luk: [ 52.0 -73.3  25.0  -7.4 -37.8  -3.3]
puvu: [ 52.0  28.9 -20.9 -26.4 -70.4  -3.3]
buze: [ 40.1 -90.5  11.5   4.6  -9.4  79.3]
bemu: [  8.5 -20.9 -26.4 -70.4  28.9   2.4]
then: [-20.9 -26.4 -70.4  28.9]	[2.4]
at: [ 40.1 -90.5  11.5]	buze, 0
present: [-90.5  11.5]	yes

Lek: [-52.2   3.9 -42.7  19.8  -8.1 -94.4  62.6 -10.0  25.5  33.7   2.0  -9.4
 -14.8 -23.2 -27.0  -4.3  35.6 -77.4 -46.5  41.6  22.9  68.1   6.4 -13.6
 -24.9 -19.0 -12.1 -13.0 -65.7  12.6   3.9 -19.6 -30.9  77.0 -29.0 -10.5
 -63.1 -11.6  65.9 -15.2 -21.5   4.9  14.0  10.9 -24.6 -16.9  28.2 -34.5
 -43.3  -6.4   4.6]
voro: [-12.6  14.5 -32.2   5.4  -4.0   9.2  -4.6 -44.2  72.8   5.8  51.3   9.6
  53.4  70.5   1.8 -32.4 -29.4 -15.7  -3.9 -24.3 -29.5   9.3  35.3 -34.8
 -25.3  -0.7  -3.2 -15.2 -22.4  62.6 -16.9 -62.2   6.6  10.7 -49.1  14.6
  -2.7 -26.0  33.6  22.7  36.1 -16.6 -15.1 -60.2  24.7  49.4  11.1 -17.8
   3.1   3.1  16.6]
toma: [ 47.4  25.5  16.9 -36.0 -22.4  63.6 -22.8   0.8  12.6 -13.9  14.4  20.1
  15.3  38.8   3.8 -17.5 -35.1  21.2  13.9 -33.0 -38.0 -46.3  26.6  22.7
  -4.0 -28.2 -30.7  20.8  14.3   6.0  19.6 -40.4  16.5 -59.4 -39.4  42.8
  54.5  15.5 -39.0  21.2 -12.2 -22.1  23.4 -29.0   7.1   8.4 -25.7  50.0
  25.2  -4.8 -17.1]
kizi: [-52.2   3.9 -42.7  19.8  -8.1 -94.4  62.6 -10.0  25.5  33.7   2.0  -9.4
 -14.8 -23.2 -27.0  -4.3  35.6 -77.4 -46.5  41.6  22.9  68.1   6.4 -13.6
 -24.9 -19.0 -12.1 -13.0 -65.7  12.6  18.6 -19.6 -30.9  77.0 -29.0 -10.5
 -63.1 -11.6  65.9 -15.2 -21.5   4.9  14.0  10.9 -24.6 -16.9  28.2 -34.5
 -43.3  -6.4   4.6]
Vad: [ 22.9 -24.9  28.2  -4.3 -65.7 -24.6 -43.3 -10.5  65.9  -9.4   6.4 -46.5
 -16.9 -11.6 -63.1   3.9  68.1 -52.1  -6.4 -15.2 -23.2 -77.4 -30.9 -10.0
 -34.5 -29.0  -8.1  19.8 -94.4   4.6 -27.0 -42.7  33.7 -13.6 -14.8 -12.1
 -19.6   4.9  35.6 -19.0  10.9 -13.0  62.6  77.0 -21.5  41.6   2.0  12.6
  18.6  25.5  14.0]
then: [-32.2   5.4  -4.0   9.2  -4.6 -44.2]	[72.8]
order: [-94.4 -77.4 -65.7 -63.1 -52.2 -46.5 -43.3 -42.7 -34.5 -30.9 -29.0 -27.0
 -24.9 -24.6 -23.2 -21.5 -19.6 -19.0 -16.9 -15.2 -14.8 -13.6 -13.0 -12.1
 -11.6 -10.5 -10.0  -9.4  -8.1  -6.4  -4.3   2.0   3.9   4.6   4.9   6.4
  10.9  12.6  14.0  18.6  19.8  22.9  25.5  28.2  33.7  35.6  41.6  62.6
  65.9  68.1  77.0]	kizi
present: [-23.2 -14.8  -9.4   2.0  33.7]	no
present: [25.5 33.7]	yes

kub: [-34.3   5.5 -21.1 -56.6  58.8 -31.0  74.2 -12.4  12.9 -31.9   1.7 -47.1
   9.2  12.3   4.0  -7.4]
lopo: [ 30.0 -43.4 -86.5   5.5 -21.1 -56.6  58.8 -31.0  74.2 -12.4  12.9 -32.0
  14.9   2.1  20.4 -55.7]
Ruda: [ 30.0 -43.4 -34.3   5.5 -21.1 -56.6  58.8 -31.0  74.2 -12.4  12.9 -32.0
  14.9   2.1  20.4 -55.7]
Vizaf: [ 11.6  -1.0 -63.3   9.9 -32.6  40.0   1.5  36.9  45.7  11.6  -1.0 -63.3
   9.9 -32.6  -1.6 -17.6]
sodef: [  4.5   5.5 -14.9  -8.4   8.8   2.6   1.5  36.9  45.7  11.6  -1.0 -63.3
   9.9 -32.6  40.1  20.1]
at: [-34.3   5.5 -21.1 -56.6  58.8 -31.0  74.2 -12.4  12.9 -32.0]	Ruda, 2
present: [ -1.0 -63.3]	yes
present: [-32.0  14.9]	yes
present: [  9.9 -32.7  40.0   1.5  36.9]	no
present: [5.5 4.5]	no
at: [ 11.6  -1.0 -63.3   9.9 -32.6  40.1]	sodef, 9

zezo: [-32.8  -8.1   2.1 -14.9  12.3  12.1 -32.3  -8.1  75.3 -28.1  -8.1  75.3
 -28.1  -9.2]
Gibig: [  8.0   6.5 -11.0 -12.3  -8.0   2.1 -14.9  12.3  12.1 -32.3  -8.1   1.4
  34.1  -5.4]
ripo: [ 17.4  -6.8   9.1 -16.7 -13.4  -6.8   3.8   0.2  17.9 -11.6 -17.0 -12.7
  16.0   1.5]
deka: [-14.9   8.0  12.1  -8.0  12.3 -32.3   2.1  -8.1 -12.3 -11.0  -5.4  34.1
   6.4   1.4]
at: [  9.1 -16.7 -13.4  -6.8   3.8   0.2  17.9 -11.6 -17.0 -12.7]	ripo, 2
order: [-17.0 -16.7 -13.4 -12.7 -11.6  -6.8  -6.8   0.2   1.5   3.8   9.1  16.0
  17.4  17.9]	ripo
[  8.0   6.5 -11.0 -12.3  -8.0   2.1 -14.9  12.3  12.1 -32.3  -8.1   1.4
  34.1  -5.4]	Gibig
order: [ -5.4  34.1   1.4  -8.1 -32.3  12.1  12.3 -14.9   2.1  -8.0 -12.3 -11.0
   6.5   8.0]	Gibig
present: [  0.2  17.8 -11.6 -17.0]	no
then: [ -8.0  12.3 -32.3   2.1  -8.1 -12.3 -11.0  -5.4  34.1   6.4]	[1.4]
order: [-14.9  12.3  12.1 -32.3  -8.1  75.3 -28.1  -8.1  75.3 -28.1  -9.2 -32.8
  -8.1   2.1]	zezo

